Below is a small trained network, with its code and all its weights. Each question gives an input and a target symbol and asks what happens when units are switched off, that is, made to give their printed mean instead of their output.

import numpy as np


def w(rows, s, z=0):
    codes = np.array(rows[::2]) - 128.0
    scale = np.full(codes.shape[1], s)
    scale[-1] = z or s
    return codes * scale


def norm(h):
    return h / np.sqrt((h * h).mean(-1, keepdims=True) + 1e-5)


def f(y):
    return y / 2 * (1 + np.tanh(0.7978845608 * (y + 0.044715 * y**3)))


def softmax(a):
    e = np.exp(a - a.max(-1, keepdims=True))
    return e / e.sum(-1, keepdims=True)


def log_softmax(a):
    a = a - a.max(-1, keepdims=True)
    return a - np.log(np.exp(a).sum(-1, keepdims=True))


def net(x, mask):
    ids = ['βγεζηθλμξστφψ'.index(c) for c in x.split()]
    T = len(ids)
    res = E[ids] + P[:T]
    u = 0
    for l in range(3):
        q, k, v = (norm(res) @ M[l].T for M in (Q, K, V))
        z = softmax(np.where(np.tri(T) > 0, q @ k.T / 2**0.5, -1e9)) @ v
        res = res + np.where(mask[u], z, O[l][:, -1]) @ O[l][:, :-1]
        u += 1
        y = f(norm(res) @ A[l][:, :-1].T + A[l][:, -1])
        res = res + np.where(mask[u : u + 4], y, B[l][:, -1]) @ B[l][:, :-1]
        u += 4
    return log_softmax(norm(res)[-1] @ U[:, :-1].T + U[:, -1])


Q, K, V, O, A, B = {}, {}, {}, {}, {}, {}
E = w([
[211,169,142],'β',
[144,117,132],'γ',
[108,80,126],'ε',
[117,82,122],'ζ',
[61,159,175],'η',
[43,68,87],'θ',
[103,182,96],'λ',
[85,208,85],'μ',
[155,70,103],'ξ',
[147,89,96],'σ',
[161,93,250],'τ',
[146,115,134],'φ',
[82,207,240],'ψ',
],0.021)
P = w([
[97,38,92],'0',
[110,148,40],'1',
[106,64,156],'2',
[152,174,14],'3',
[135,74,169],'4',
[184,192,26],'5',
[139,73,171],'6',
[238,195,23],'7',
[142,76,177],'8',
[250,176,1],'9',
[111,64,168],'10',
],0.0062)
Q[0] = w([
[105,163,247],'0.h0',
[55,181,228],'0.h0',
],0.015)
K[0] = w([
[64,213,139],'0.h0',
[8,202,213],'0.h0',
],0.014)
V[0] = w([
[177,42,175],'0.h0',
[3,201,166],'0.h0',
],0.0072)
O[0] = w([
[170,151,115,198],'0.h0',
[40,177,254,3],'0.h0',
],0.0084,0.0054)
A[0] = w([
[66,127,105,132],'0.n0',
[94,3,144,91],'0.n1',
[239,167,112,252],'0.n2',
[114,77,167,150],'0.n3',
],0.02,0.0034)
B[0] = w([
[103,110,94,139],'0.n0',
[51,8,161,202],'0.n1',
[50,33,130,254],'0.n2',
[132,84,155,143],'0.n3',
],0.017,0.012)
Q[1] = w([
[85,49,42],'1.h0',
[118,209,1],'1.h0',
],0.013)
K[1] = w([
[254,156,143],'1.h0',
[45,195,192],'1.h0',
],0.014)
V[1] = w([
[174,127,181],'1.h0',
[229,8,168],'1.h0',
],0.018)
O[1] = w([
[183,111,137,69],'1.h0',
[255,112,81,247],'1.h0',
],0.018,0.011)
A[1] = w([
[200,106,105,43],'1.n0',
[144,131,84,23],'1.n1',
[104,168,26,209],'1.n2',
[121,255,56,249],'1.n3',
],0.017,0.0017)
B[1] = w([
[197,136,103,254],'1.n0',
[114,46,137,152],'1.n1',
[146,102,17,170],'1.n2',
[8,218,39,149],'1.n3',
],0.017,0.0048)
Q[2] = w([
[156,107,104],'2.h0',
[173,45,251],'2.h0',
],0.019)
K[2] = w([
[128,131,70],'2.h0',
[200,5,134],'2.h0',
],0.022)
V[2] = w([
[195,227,119],'2.h0',
[11,188,102],'2.h0',
],0.012)
O[2] = w([
[93,41,147,2],'2.h0',
[245,58,50,37],'2.h0',
],0.012,0.0088)
A[2] = w([
[249,148,88,155],'2.n0',
[143,214,104,82],'2.n1',
[178,61,220,255],'2.n2',
[183,248,143,100],'2.n3',
],0.018,0.0048)
B[2] = w([
[76,182,132,190],'2.n0',
[83,2,124,140],'2.n1',
[141,225,174,254],'2.n2',
[163,86,164,155],'2.n3',
],0.024,0.0088)
U = w([
[38,157,137,162],'β',
[101,150,125,59],'γ',
[145,121,82,96],'ε',
[34,148,135,200],'ζ',
[135,132,40,114],'η',
[156,208,136,245],'θ',
[157,123,119,3],'λ',
[150,152,164,36],'μ',
[25,16,153,80],'ξ',
[146,255,109,187],'σ',
[125,141,76,142],'τ',
[229,52,160,163],'φ',
[119,103,174,217],'ψ',
],0.015,0.0059)

Each question gives the input, a string of symbols that net reads in full, and the target symbol t.
The units are the heads (2 rows each of Q, K, V and O) and the neurons (one row each of A and B). Each row of codes is followed by its name. A weight is (code - 128) times the scale printed after its matrix; where a second scale follows, it is the last column's (O, A, B and U).
mask holds one flag per unit, layer by layer, with each layer's heads first. A switched-off unit (its flag False) gives its mean, the last column of its rows in O or B, instead of its output. The means were averaged over made-up inputs and are rounded, as every weight is.
A unit's drop is (log p(t) with every unit on - log p(t) with that unit switched off) / (log p(t) with every unit on - log p(t) with every unit switched off).
The circuit of an input: a set's keep is (log p(t) with only the set's units on - log p(t) with every unit switched off) / (log p(t) with every unit on - log p(t) with every unit switched off). Starting from the 12 units with the biggest drops (on a tie, the unit counted first), units are removed one at a time, each time the one whose removal leaves the highest keep (on an exact tie, the one counted first), for as long as the keep stays at least 0.8.
units of the circuit, in order: the units of the circuit, biggest drop first
k most important neurons: the k neurons with the biggest drops, biggest first
k most important neurons of layer l: the k neurons of layer l with the biggest drops, biggest first
input ξ τ ε ξ ξ ε ε ζ θ ξ σ, target φ: 3 most important neurons => [0.n2, 0.n1, 1.n3]
input ψ θ φ ζ ψ τ λ γ, target σ: units of the circuit, in order => [1.h0, 2.n0]
input ε μ ξ φ ξ λ ε ψ λ ζ, target ξ: units of the circuit, in order => [0.n2, 1.h0, 0.n1, 0.h0]
input ε ζ ξ λ ψ ζ ζ τ ξ γ, target σ: 4 most important neurons => [0.n1, 2.n0, 0.n0, 1.n3]
input ψ γ ξ γ φ μ φ ψ, target ξ: units of the circuit, in order => [2.n1, 0.n1]
input λ ξ ζ ξ ψ, target φ: units of the circuit, in order => [2.n3, 0.n2]
input ζ ψ ξ σ, target ξ: 2 most important neurons of layer 0 => [0.n2, 0.n1]
input ξ τ φ, target θ: most important neuron => [2.n2]
input λ β λ ξ ζ ε γ ψ η λ, target ξ: units of the circuit, in order => [0.n2, 0.h0, 0.n1, 2.h0]
input γ ξ η ξ ε ψ λ ξ, target ξ: 3 most important neurons => [0.n2, 0.n1, 0.n3]
input ε λ λ γ μ θ ζ ψ ψ ξ, target ξ: units of the circuit, in order => [0.n2, 1.h0, 0.n1]
input ξ ξ λ η ζ θ φ β γ γ ξ, target φ: 4 most important neurons => [0.n1, 0.n2, 2.n2, 2.n0]
input ζ ε ξ ξ η, target φ: 4 most important neurons => [0.n2, 0.n1, 2.n3, 2.n1]
input σ ε ζ ξ γ, target φ: units of the circuit, in order => [1.h0]
input ψ λ ξ γ ξ τ σ, target θ: 2 most important neurons => [2.n2, 2.n0]
input ξ ξ φ ψ θ φ, target ξ: 3 most important neurons => [0.n2, 2.n2, 0.n3]
input γ θ γ ξ λ θ, target η: 3 most important neurons => [0.n0, 0.n2, 2.n0]
input ζ ζ ξ ε, target η: 2 most important neurons of layer 0 => [0.n2, 0.n3]
input γ τ φ ε η ξ σ ξ ζ, target φ: 4 most important neurons => [0.n1, 2.n0, 2.n2, 0.n0]
input ζ θ τ θ λ λ ξ μ, target η: 2 most important neurons => [0.n0, 2.n0]
input σ ξ γ ξ λ γ ε ψ ξ λ, target ξ: units of the circuit, in order => [0.n2]
input ζ ψ ζ ψ ε τ τ ζ, target σ: 3 most important neurons => [0.n1, 0.n0, 2.n0]
input λ ξ φ, target φ: 3 most important neurons => [0.n2, 2.n0, 2.n2]
input τ ζ σ, target θ: 3 most important neurons of layer 1 => [1.n0, 1.n2, 1.n3]
input ξ ξ ψ, target φ: 2 most important neurons of layer 2 => [2.n3, 2.n1]
input γ θ ψ φ β ξ φ σ μ ζ ξ, target φ: 3 most important neurons => [0.n1, 2.n2, 0.n2]
input ζ ξ σ ζ η, target φ: most important neuron => [0.n2]
input ζ ξ φ, target φ: 3 most important neurons of layer 0 => [0.n2, 0.n3, 0.n1]
input ζ ψ ξ ξ ξ β, target η: 2 most important neurons of layer 0 => [0.n1, 0.n2]
input σ γ σ ζ θ ζ ψ γ, target ξ: 2 most important neurons of layer 0 => [0.n2, 0.n3]
